[[113 118 154 118 124 125 110 138 118 126 117 149 140 125]
 [132 122 137 110 126 103 143 115 115 112 106 141 119 126]
 [107 104 141 110 107 120 110 145 110 123 111 133 139 118]
 [101 105 126 126 104 138 113 146 126 138 127 122 139 106]]
->
[[125 113 118 154 118 124 125 110 138 118 126 117 149 140]
 [126 132 122 137 110 126 103 143 115 115 112 106 141 119]
 [118 107 104 141 110 107 120 110 145 110 123 111 133 139]
 [106 101 105 126 126 104 138 113 146 126 138 127 122 139]]

[[111 129 129 121 118 128 131]
 [120 125 129 120  99 129 125]
 [128 128 125 130 124 146 124]
 [122 132 129 124 122 137 131]
 [141 131 130 128 135 135 125]
 [125 126 128 130 133 125 122]
 [134 134 126 125 130 124 138]]
->
[[131 111 129 129 121 118 128]
 [125 120 125 129 120  99 129]
 [124 128 128 125 130 124 146]
 [131 122 132 129 124 122 137]
 [125 141 131 130 128 135 135]
 [122 125 126 128 130 133 125]
 [138 134 134 126 125 130 124]]

[[109 132 146 135 137]
 [118 127 132 116 121]
 [106 110 126 119 143]]
->
[[137 109 132 146 135]
 [121 118 127 132 116]
 [143 106 110 126 119]]

[[119 134 116 134 123]
 [126 130 122 130 127]
 [129 126 130 129 121]
 [130 129 125 128 127]
 [126 140 158 116 122]
 [126 129 123 130 126]]
->
[[123 119 134 116 134]
 [127 126 130 122 130]
 [121 129 126 130 129]
 [127 130 129 125 128]
 [122 126 140 158 116]
 [126 126 129 123 130]]

[[136 149 125 111 149 118 119 129 114 120 113 120 124]
 [126 117 112 144 115 135 146 118 146 134 146 120 125]
 [120 129 129 148 124 148 106 137 145 151 144 132 140]
 [141 146 114 113 142 120 128 129 115 117 116 107 126]]
->
[[124 136 149 125 111 149 118 119 129 114 120 113 120]
 [125 126 117 112 144 115 135 146 118 146 134 146 120]
 [140 120 129 129 148 124 148 106 137 145 151 144 132]
 [126 141 146 114 113 142 120 128 129 115 117 116 107]]

[[126 141 126 117 112 133 120 124 115 109 119 123 142 103 142]
 [132 135 123 133 130 124 121 134 136 135 127 125 130 111 115]
 [133 128 141 127 113 132 126 133 120 126 121 112 151 130 124]
 [124 129 124 132 128 130 122 129 133 140 123 138 124 112 125]
 [123 122 117 130 118 120 123 134 131 140 128 134 116 117 132]
 [144 126 143 121 101 134 124 131 126 118 118 127 131 103 130]]
->
[[142 126 141 126 117 112 133 120 124 115 109 119 123 142 103]
 [115 132 135 123 133 130 124 121 134 136 135 127 125 130 111]
 [124 133 128 141 127 113 132 126 133 120 126 121 112 151 130]
 [125 124 129 124 132 128 130 122 129 133 140 123 138 124 112]
 [132 123 122 117 130 118 120 123 134 131 140 128 134 116 117]
 [130 144 126 143 121 101 134 124 131 126 118 118 127 131 103]]
---
[[118 123 119 132 131 124 136 127 122 117 114 122 140 111 124]
 [125 120 122 133 131 115 142 123 140 115 120 135 135 121 135]
 [135 125 110 115 125 145 108 128 122 138 130 125 121 125 123]
 [132 133 128 130 123 115 125 125 140 115 123 153 128 131 133]
 [126 140 140 118 130 139 115 134 113 124 135 134 130 128 128]]
->
[[124 135 123 133 128]
 [111 121 125 131 128]
 [140 135 121 128 130]
 [122 135 125 153 134]
 [114 120 130 123 135]
 [117 115 138 115 124]
 [122 140 122 140 113]
 [127 123 128 125 134]
 [136 142 108 125 115]
 [124 115 145 115 139]
 [131 131 125 123 130]
 [132 133 115 130 118]
 [119 122 110 128 140]
 [123 120 125 133 140]
 [118 125 135 132 126]]

[[127 136 116 116 117 138 119]
 [122 126 126 128 105 136 132]]
->
[[119 132]
 [138 136]
 [117 105]
 [116 128]
 [116 126]
 [136 126]
 [127 122]]

[[133 127 140 133 124 112 147 119 132]
 [144 117 148 119 118 134 147 117 144]
 [130 138 113 134 144 122 119 146 139]
 [116 127 115 122 124 139 105 130 112]
 [122 115 124 113 105 148 110 112 119]
 [127 108 118 114 110 139 114 110 127]
 [141 107 133 112 117 127 137 115 141]
 [137 109 139 112 108 139 138 107 136]
 [146 126 138 123 136 129 141 138 150]
 [138 117 147 114 113 146 135 114 135]]
->
[[132 144 139 112 119 127 141 136 150 135]
 [119 117 146 130 112 110 115 107 138 114]
 [147 147 119 105 110 114 137 138 141 135]
 [112 134 122 139 148 139 127 139 129 146]
 [124 118 144 124 105 110 117 108 136 113]
 [133 119 134 122 113 114 112 112 123 114]
 [140 148 113 115 124 118 133 139 138 147]
 [127 117 138 127 115 108 107 109 126 117]
 [133 144 130 116 122 127 141 137 146 138]]

[[142 123 141 139 140 125 118 105 139 144 104 138 142]
 [131 108 133 125 143 121 140 129 144 124 132 129 122]
 [123 132 123 119 122 142 121 136 123 120 135 112 115]
 [118 140 118 121 123 124 137 141 121 117 142 130 123]
 [127 140 127 108 138 152 107 121 138 119 124 103 105]]
->
[[142 122 115 123 105]
 [138 129 112 130 103]
 [104 132 135 142 124]
 [144 124 120 117 119]
 [139 144 123 121 138]
 [105 129 136 141 121]
 [118 140 121 137 107]
 [125 121 142 124 152]
 [140 143 122 123 138]
 [139 125 119 121 108]
 [141 133 123 118 127]
 [123 108 132 140 140]
 [142 131 123 118 127]]

[[130 129 144 148 146 133 136]
 [111 125 142 144 133 113 122]
 [125 130 149 155 156 136 137]
 [138 125 130 137 144 144 142]
 [126 117 135 147 140 128 137]
 [147 127 117 119 128 144 138]
 [148 117 125 133 133 140 145]]
->
[[136 122 137 142 137 138 145]
 [133 113 136 144 128 144 140]
 [146 133 156 144 140 128 133]
 [148 144 155 137 147 119 133]
 [144 142 149 130 135 117 125]
 [129 125 130 125 117 127 117]
 [130 111 125 138 126 147 148]]

[[138 118 127]
 [115 130 142]
 [141 126 110]
 [144 126 112]
 [149 128 132]
 [102 117 133]
 [102 117 132]
 [138 152 134]
 [119 102 121]
 [121 141 130]
 [147 128 134]
 [141 123 121]]
->
[[127 142 110 112 132 133 132 134 121 130 134 121]
 [118 130 126 126 128 117 117 152 102 141 128 123]
 [138 115 141 144 149 102 102 138 119 121 147 141]]
---
[[153 141]
 [131 152]
 [100 120]
 [140 100]
 [130 102]]
->
[[131 152]
 [140 100]]

[[141 142 118]
 [144 117 125]
 [114 135 134]
 [118 107 128]
 [142 126 116]
 [134 127 139]
 [116 147 117]
 [108 136 127]
 [114 128 136]
 [106 133 133]]
->
[[144 117 125]
 [118 107 128]
 [134 127 139]
 [108 136 127]
 [106 133 133]]

[[153 146 139 150 105 151 107 100 143 151 102]
 [136 129 119 134 129 132 133 129 117 138 128]
 [116 104 128 104 137 109 137 132 130 106 133]]
->
[[136 129 119 134 129 132 133 129 117 138 128]]

[[127 126 102 113 125 112]
 [140 124 116 118 123 107]]
->
[[140 124 116 118 123 107]]

[[135 123 130 130 132 125 133 129 130 131 132 123]
 [132 141 130 112 129 140 122 127 119 123 130 139]
 [147 122 141 123 126 126 125 141 123 140 145 125]
 [113 140 116 156 142 136 145 118 151 118 113 141]]
->
[[132 141 130 112 129 140 122 127 119 123 130 139]
 [113 140 116 156 142 136 145 118 151 118 113 141]]

[[135 123 107 146 153 148 136 158 117 142]
 [132 117 144 123 133 143 140 132 119 107]
 [132 122 129 126 143  99 100 120 112 129]
 [101 117 142 155 148 151 124 128 119 128]]
->
[[132 117 144 123 133 143 140 132 119 107]
 [101 117 142 155 148 151 124 128 119 128]]

[[141 117 126 125 136 113]
 [142 112 106 138 150 151]
 [129 105 123 139 134 137]]
->
[[142 112 106 138 150 151]]

[[120 130 117 149]
 [132 127 134 117]
 [135 126 139 107]
 [129 128 129 126]
 [125 129 123 137]
 [126 128 126 132]
 [126 129 125 134]]
->
[[132 127 134 117]
 [129 128 129 126]
 [126 128 126 132]]
---
[[136 139 119]
 [125 125 131]
 [143 141 114]
 [102 100 156]]
->
[[139 119]
 [125 131]]

[[136 101 127 134 132]
 [134 106 128 133 131]]
->
[[101 127]
 [106 128]]

[[103 121 132 132]
 [107 131 125 130]]
->
[[121 132]
 [131 125]]

[[120 138 140]
 [125 129 108]
 [129 120 153]
 [128 131 150]]
->
[[138 140]
 [129 108]]

[[141  98 152]
 [142 138 105]
 [141 106 147]]
->
[[ 98 152]
 [138 105]]

[[116 128 130 115 128]
 [133 128 147 108 126]
 [139 127 114 148 134]
 [122 127 144 118 127]
 [144 128 150 104 126]]
->
[[128 130]
 [128 147]]

[[136 132 112 104]
 [119 125 127 119]
 [125 104 112 127]
 [113 146 122 141]]
->
[[132 112]
 [125 127]]
---
[[140 135 133]
 [109 135 124]
 [143 156 122]]
->
[[135 124]
 [156 122]]

[[151 137 132]
 [149 135 141]
 [143 138 138]]
->
[[135 141]
 [138 138]]

[[123 135 124 127]
 [115 136 122 121]
 [118 126 155 131]
 [117 135 132 122]]
->
[[136 122]
 [126 155]]

[[114 148 136]
 [131 150 116]
 [112 109 130]]
->
[[150 116]
 [109 130]]

[[138 111 113]
 [136 117 115]
 [131 154 122]
 [128 129 127]
 [127 131 126]]
->
[[117 115]
 [154 122]]

[[152 102 118 127]
 [106 138 122 140]
 [116 123 109 144]
 [120 110 101 144]]
->
[[138 122]
 [123 109]]
